Here is a tiny trained network, its code and every weight. The questions are about switching its units off for an input and a class, where a switched-off unit gives its printed mean instead of its output.

import numpy as np


def w(rows, s, z=0):
    codes = np.array(rows[::2]) - 128.0
    scale = np.full(codes.shape[1], s)
    scale[-1] = z or s
    return codes * scale


def f(y):
    return y / 2 * (1 + np.tanh(0.7978845608 * (y + 0.044715 * y**3)))


def log_softmax(a):
    a = a - a.max(-1, keepdims=True)
    return a - np.log(np.exp(a).sum(-1, keepdims=True))


def net(x, mask):
    res = np.array(x, float).reshape(1, 2) / 4 @ E
    y = f(res @ A[0][:, :-1].T + A[0][:, -1])
    res = res + np.where(mask, y, B[0][:, -1]) @ B[0][:, :-1]
    return log_softmax(res[-1] @ U[:, :-1].T + U[:, -1])


A, B = {}, {}
E = w([
[156,68,31,2,113,108,63,199,16,219,103],'x0',
[164,115,191,75,31,196,171,184,182,106,42],'x1',
],0.014)
A[0] = w([
[153,89,64,35,82,170,115,165,87,148,84,254],'n1',
[106,137,47,114,218,81,21,98,52,176,187,234],'n2',
[197,109,254,113,51,197,170,131,197,129,72,204],'n3',
[69,250,180,165,168,62,221,73,197,83,178,170],'n4',
[133,162,148,141,123,151,153,129,101,134,123,124],'n5',
[93,131,237,192,113,171,226,119,190,110,106,198],'n6',
[159,78,158,57,96,159,148,156,121,171,68,146],'n7',
[101,129,69,126,142,80,51,155,73,155,134,108],'n8',
[127,144,192,142,103,114,154,160,172,109,116,166],'n9',
],0.0098,0.0053)
B[0] = w([
[120,135,125,134,131,6,48,142,118,161,94,228],'n1',
[97,118,14,116,155,124,93,135,77,247,164,252],'n2',
[115,212,237,168,165,141,95,78,135,122,79,216],'n3',
[89,244,154,208,137,159,132,4,108,94,84,247],'n4',
[119,122,139,77,107,162,111,93,151,128,117,133],'n5',
[132,176,230,70,110,108,147,163,172,95,41,220],'n6',
[44,116,113,115,138,66,40,70,115,128,88,188],'n7',
[198,47,83,133,123,68,103,145,159,184,145,192],'n8',
[140,135,163,134,83,185,190,157,198,120,97,167],'n9',
],0.011,0.027)
U = w([
[123,103,156,117,122,115,133,150,99,118,132,119],'0',
[70,153,151,136,130,116,97,109,124,111,106,193],'1',
[153,144,163,135,124,189,192,126,166,47,112,186],'2',
[151,113,132,138,101,118,176,175,132,140,137,38],'3',
[161,6,94,86,157,79,127,204,115,167,132,132],'4',
[125,134,87,148,177,165,137,91,110,127,168,7],'5',
[103,61,142,132,91,155,133,143,99,114,134,32],'6',
[130,75,74,125,109,138,142,138,84,144,186,252],'7',
],0.013,0.0031)

Each question gives the input, the list of numbers given to net, and the class t.
The units are the neurons (one row each of A and B). Each row of codes is followed by its name. A weight is (code - 128) times the scale printed after its matrix; where a second scale follows, it is the last column's (A, B and U).
mask holds one flag per neuron, in row order. A switched-off neuron (its flag False) gives its mean, the last column of its row in B, instead of its output. The means were averaged over made-up inputs and are rounded, as every weight is.
A unit's drop is (log p(t) with every unit on - log p(t) with that unit switched off) / (log p(t) with every unit on - log p(t) with every unit switched off).
top k neurons: the k neurons with the biggest drops, biggest first
drop of u: that unit's drop, to one decimal
input [-2,7], class 2: top 2 neurons -> n2, n9
input [0,-1], class 7: top 2 neurons -> n4, n3
input [1,0], class 4: top 2 neurons -> n4, n3
input [-1,1], class 2: top 2 neurons -> n2, n1
input [-2,-4], class 5: top 2 neurons -> n6, n1
input [-1,-8], class 5: top neuron -> n4
input [0,-6], class 7: drop of n3 -> 0.1
input [2,1], class 4: drop of n4 -> 0.8
input [-4,-7], class 5: drop of n1 -> 0.2
input [2,-5], class 4: drop of n4 -> 0.1
